Below are the code and all the weights of a small trained network. Each question names an input and a class and asks about switching units off, where a switched-off unit gives its printed mean instead of its output.

import numpy as np


def w(rows, s, z=0):
    codes = np.array(rows[::2]) - 128.0
    scale = np.full(codes.shape[1], s)
    scale[-1] = z or s
    return codes * scale


def norm(h):
    return h / np.sqrt((h * h).mean(-1, keepdims=True) + 1e-5)


def f(y):
    return np.maximum(y, 0)


def log_softmax(a):
    a = a - a.max(-1, keepdims=True)
    return a - np.log(np.exp(a).sum(-1, keepdims=True))


def net(x, mask):
    res = np.array(x, float).reshape(1, 4) / 4 @ E
    u = 0
    for l in range(4):
        y = f(norm(res) @ A[l][:, :-1].T + A[l][:, -1])
        res = res + np.where(mask[u : u + 7], y, B[l][:, -1]) @ B[l][:, :-1]
        u += 7
    return log_softmax(norm(res)[-1] @ U[:, :-1].T + U[:, -1])


A, B = {}, {}
E = w([
[126,129,132,118,127,125,133,134,129,120],'x0',
[101,180,147,168,86,161,94,251,115,150],'x1',
[155,118,129,151,49,128,175,103,52,99],'x2',
[129,190,89,80,109,51,124,119,96,228],'x3',
],0.0024)
A[0] = w([
[141,127,152,62,185,124,149,98,154,119,124],'L0N1',
[58,150,98,130,183,193,78,162,199,88,87],'L0N2',
[72,201,139,127,49,171,74,247,96,163,8],'L0N3',
[122,156,131,136,191,151,84,98,146,161,152],'L0N4',
[134,64,194,163,168,244,117,74,169,5,209],'L0N5',
[66,196,142,141,139,148,136,118,150,165,69],'L0N6',
[82,165,150,182,90,232,101,246,134,63,95],'L0N7',
],0.0025,0.0015)
B[0] = w([
[51,217,149,182,144,125,95,112,108,151,165],'L0N1',
[170,88,136,132,198,107,169,108,147,123,176],'L0N2',
[138,192,16,194,120,176,145,107,225,61,191],'L0N3',
[47,113,153,37,128,107,121,138,141,86,162],'L0N4',
[108,224,36,173,73,142,152,236,174,158,254],'L0N5',
[133,67,127,25,121,130,149,108,163,103,142],'L0N6',
[200,59,251,101,125,83,83,78,69,205,216],'L0N7',
],0.0027,0.0045)
A[1] = w([
[125,109,93,156,13,157,165,133,119,76,116],'L1N1',
[130,151,95,135,180,157,139,81,143,83,2],'L1N2',
[93,83,95,147,170,152,196,103,158,4,155],'L1N3',
[163,70,241,158,143,164,108,163,121,93,168],'L1N4',
[168,151,132,158,56,121,174,95,99,107,108],'L1N5',
[91,135,85,164,134,167,153,160,211,95,162],'L1N6',
[129,112,79,139,91,151,165,156,144,106,117],'L1N7',
],0.0034,0.00059)
B[1] = w([
[7,152,111,106,154,151,118,89,31,114,239],'L1N1',
[103,142,161,123,98,112,83,202,135,169,171],'L1N2',
[157,245,69,146,71,141,83,232,94,171,214],'L1N3',
[103,83,241,76,151,119,57,47,84,162,209],'L1N4',
[133,111,216,114,95,167,164,82,40,67,210],'L1N5',
[223,134,154,1,99,92,115,74,199,234,252],'L1N6',
[66,150,51,110,139,98,157,104,102,82,192],'L1N7',
],0.0027,0.0032)
A[2] = w([
[190,148,135,154,124,146,109,188,237,148,107],'L2N1',
[130,143,44,190,89,130,187,192,92,97,4],'L2N2',
[135,179,119,190,52,153,145,158,75,97,107],'L2N3',
[115,98,75,102,75,162,218,112,53,85,143],'L2N4',
[141,2,175,154,198,127,92,171,166,94,27],'L2N5',
[181,144,84,146,116,134,99,167,220,125,109],'L2N6',
[94,112,156,130,212,134,98,167,192,157,105],'L2N7',
],0.0035,0.0016)
B[2] = w([
[140,132,51,198,81,62,144,163,202,149,253],'L2N1',
[112,254,91,23,135,212,74,27,105,65,171],'L2N2',
[117,154,82,49,219,189,119,85,123,48,244],'L2N3',
[233,170,117,156,116,132,96,110,180,217,248],'L2N4',
[227,193,165,66,79,121,173,17,74,217,165],'L2N5',
[110,68,124,204,66,40,193,187,118,127,221],'L2N6',
[192,182,84,105,71,133,159,71,32,134,229],'L2N7',
],0.0031,0.0028)
A[3] = w([
[70,71,253,195,141,187,115,138,47,77,1],'L3N1',
[83,91,137,64,230,89,101,74,76,152,89],'L3N2',
[70,203,124,85,139,58,111,116,128,192,130],'L3N3',
[222,65,195,141,82,111,181,44,52,143,88],'L3N4',
[203,82,221,161,100,136,86,113,141,178,194],'L3N5',
[111,7,204,128,149,184,105,156,67,60,77],'L3N6',
[74,93,54,157,160,47,166,151,245,139,134],'L3N7',
],0.0033,0.00078)
B[3] = w([
[8,37,114,108,132,136,52,188,206,82,176],'L3N1',
[96,110,161,139,209,151,174,102,56,115,174],'L3N2',
[144,81,153,163,149,176,134,124,145,62,253],'L3N3',
[182,97,203,155,101,83,103,252,232,199,208],'L3N4',
[155,119,166,101,176,130,179,28,12,136,197],'L3N5',
[39,64,130,114,55,161,24,183,149,57,160],'L3N6',
[50,84,76,192,108,93,151,194,145,90,225],'L3N7',
],0.0041,0.0037)
U = w([
[95,118,56,175,99,75,153,202,208,129,187],'0',
[209,105,222,125,118,96,141,108,125,207,247],'1',
[144,223,86,94,101,200,121,81,89,95,140],'2',
[63,47,196,117,100,170,58,163,129,98,35],'3',
[64,75,139,118,254,113,175,73,112,94,1],'4',
],0.0092,0.0009)

Each question gives the input, the list of numbers given to net, and the class t.
The units are the neurons (one row each of A and B). Each row of codes is followed by its name. A weight is (code - 128) times the scale printed after its matrix; where a second scale follows, it is the last column's (A, B and U).
mask holds one flag per neuron, layer by layer. A switched-off neuron (its flag False) gives its mean, the last column of its row in B, instead of its output. The means were averaged over made-up inputs and are rounded, as every weight is.
A unit's drop is (log p(t) with every unit on - log p(t) with that unit switched off) / (log p(t) with every unit on - log p(t) with every unit switched off).
The circuit of an input: a set's keep is (log p(t) with only the set's units on - log p(t) with every unit switched off) / (log p(t) with every unit on - log p(t) with every unit switched off). Starting from the 12 units with the biggest drops (on a tie, the unit counted first), units are removed one at a time, each time the one whose removal leaves the highest keep (on an exact tie, the one counted first), for as long as the keep stays at least 0.8.
circuit, biggest first: the units of the circuit, biggest drop first
k most important neurons: the k neurons with the biggest drops, biggest first
top k neurons in layer l: the k neurons of layer l with the biggest drops, biggest first
drop when u is switched off: that unit's drop, to one decimal
input [6,-1,-4,-6], class 0: circuit, biggest first	(L0N5)
input [-7,-6,1,0], class 2: top 2 neurons in layer 1	(L1N3 L1N6)
input [-3,8,1,8], class 2: circuit, biggest first	(L3N4 L3N7 L0N3)
input [-7,-1,-4,2], class 4: 3 most important neurons	(L0N5 L0N3 L0N7)
input [-8,-8,-7,0], class 0: 3 most important neurons	(L0N7 L1N1 L1N4)
input [3,-4,-2,2], class 4: 2 most important neurons	(L0N5 L0N7)
input [0,-2,2,1], class 1: 2 most important neurons	(L0N3 L0N5)
input [-6,1,1,0], class 3: top 2 neurons in layer 0	(L0N5 L0N7)
input [4,5,1,6], class 2: 2 most important neurons	(L0N5 L2N2)
input [0,1,7,-3], class 3: 3 most important neurons	(L0N3 L1N5 L0N7)
input [8,7,3,0], class 3: 3 most important neurons	(L0N7 L0N5 L1N4)
input [-8,-3,0,6], class 4: top 2 neurons in layer 2	(L2N7 L2N4)
input [-3,1,-7,-6], class 1: top 2 neurons in layer 0	(L0N7 L0N3)
input [-8,-1,-4,-5], class 0: circuit, biggest first	(L0N5)
input [-5,1,-4,-7], class 1: 2 most important neurons	(L0N7 L0N3)
input [1,7,-1,-1], class 1: 3 most important neurons	(L0N7 L0N5 L0N3)
input [-7,-3,-1,8], class 4: 2 most important neurons	(L0N5 L0N7)
input [5,-8,0,-5], class 0: top 2 neurons in layer 2	(L2N6 L2N7)
input [-6,-6,-2,4], class 4: drop when L0N7 is switched off	0.1
input [5,8,-1,-7], class 1: drop when L2N5 is switched off	0.2
